Below are the code and all the weights of a small trained network. Each question names an input and a class and asks about switching units off, where a switched-off unit gives its printed mean instead of its output.

import numpy as np


def w(rows, s, z=0):
    codes = np.array(rows[::2]) - 128.0
    scale = np.full(codes.shape[1], s)
    scale[-1] = z or s
    return codes * scale


def f(y):
    return np.maximum(y, 0)


def log_softmax(a):
    a = a - a.max(-1, keepdims=True)
    return a - np.log(np.exp(a).sum(-1, keepdims=True))


def net(x, mask):
    res = np.array(x, float).reshape(1, 5) / 4 @ E
    y = f(res @ A[0][:, :-1].T + A[0][:, -1])
    res = res + np.where(mask, y, B[0][:, -1]) @ B[0][:, :-1]
    return log_softmax(res[-1] @ U[:, :-1].T + U[:, -1])


A, B = {}, {}
E = w([
[123,128,125,134,132],'x0',
[130,182,190,216,53],'x1',
[5,99,163,97,74],'x2',
[152,27,196,167,147],'x3',
[140,126,132,115,120],'x4',
],0.012)
A[0] = w([
[190,171,78,127,149,209],'n1',
[52,113,140,180,84,113],'n2',
[122,167,39,94,186,179],'n3',
[119,146,83,62,140,168],'n4',
[244,137,140,159,197,253],'n5',
[144,72,155,241,120,151],'n6',
[182,162,138,121,174,193],'n7',
[156,118,116,216,101,97],'n8',
[59,146,209,92,47,158],'n9',
[176,15,113,116,202,223],'n10',
[138,211,116,159,55,179],'n11',
[142,74,228,179,126,182],'n12',
[103,147,132,83,49,197],'n13',
[205,151,121,118,208,192],'n14',
[110,76,208,171,87,120],'n15',
[144,211,196,200,68,240],'n16',
[54,74,81,79,176,203],'n17',
],0.011,0.0051)
B[0] = w([
[231,215,121,165,53,213],'n1',
[88,175,84,66,106,194],'n2',
[165,225,145,54,44,216],'n3',
[149,171,207,35,104,189],'n4',
[235,105,98,153,132,250],'n5',
[186,81,105,155,84,202],'n6',
[218,145,102,142,114,191],'n7',
[152,103,173,151,101,173],'n8',
[2,141,61,107,145,227],'n9',
[131,63,32,75,173,238],'n10',
[126,162,145,226,206,214],'n11',
[207,74,66,127,75,214],'n12',
[58,168,148,123,147,191],'n13',
[178,145,43,169,112,219],'n14',
[113,93,92,53,24,204],'n15',
[142,182,137,215,124,252],'n16',
[94,90,189,47,142,224],'n17',
],0.0087,0.014)
U = w([
[135,161,104,106,33,205],'0',
[150,89,67,135,203,67],'1',
[83,166,254,68,133,90],'2',
[78,15,159,104,168,157],'3',
[144,186,190,215,156,177],'4',
[162,78,155,200,89,2],'5',
[60,192,75,172,180,127],'6',
],0.0093,0.003)

Each question gives the input, the list of numbers given to net, and the class t.
The units are the neurons (one row each of A and B). Each row of codes is followed by its name. A weight is (code - 128) times the scale printed after its matrix; where a second scale follows, it is the last column's (A, B and U).
mask holds one flag per neuron, in row order. A switched-off neuron (its flag False) gives its mean, the last column of its row in B, instead of its output. The means were averaged over made-up inputs and are rounded, as every weight is.
A unit's drop is (log p(t) with every unit on - log p(t) with that unit switched off) / (log p(t) with every unit on - log p(t) with every unit switched off).
The circuit of an input: a set's keep is (log p(t) with only the set's units on - log p(t) with every unit switched off) / (log p(t) with every unit on - log p(t) with every unit switched off). Starting from the 12 units with the biggest drops (on a tie, the unit counted first), units are removed one at a time, each time the one whose removal leaves the highest keep (on an exact tie, the one counted first), for as long as the keep stays at least 0.8.
units of the circuit, in order: the units of the circuit, biggest drop first
unit that matters most: the unit with the biggest drop
k most important neurons: the k neurons with the biggest drops, biggest first
drop of u: that unit's drop, to one decimal
input [4,6,7,0,6], class 6: unit that matters most	n9
input [6,0,-5,1,3], class 1: units of the circuit, in order	n15, n5
input [7,-1,8,1,-1], class 3: units of the circuit, in order	n3, n1
input [6,1,-8,-4,-6], class 4: units of the circuit, in order	n15, n11, n10
input [-4,-8,1,-1,-4], class 2: units of the circuit, in order	n17, n4, n12
input [4,7,3,0,-3], class 6: units of the circuit, in order	n9, n11
input [4,4,-1,6,-3], class 5: units of the circuit, in order	n3, n6
input [-8,-4,7,1,4], class 3: 2 most important neurons	n3, n1
input [1,6,-6,1,-1], class 5: 2 most important neurons	n6, n5
input [3,6,-6,1,-1], class 5: 3 most important neurons	n6, n5, n12
input [7,-7,-8,0,6], class 0: 2 most important neurons	n3, n1
input [-8,0,-5,1,-2], class 1: drop of n15	0.3
input [0,1,-1,1,-2], class 5: drop of n9	0.2
input [2,0,-7,3,2], class 1: units of the circuit, in order	n10
input [-4,-1,3,-8,2], class 2: drop of n4	0.0
input [7,1,1,-4,-1], class 6: drop of n5	0.1
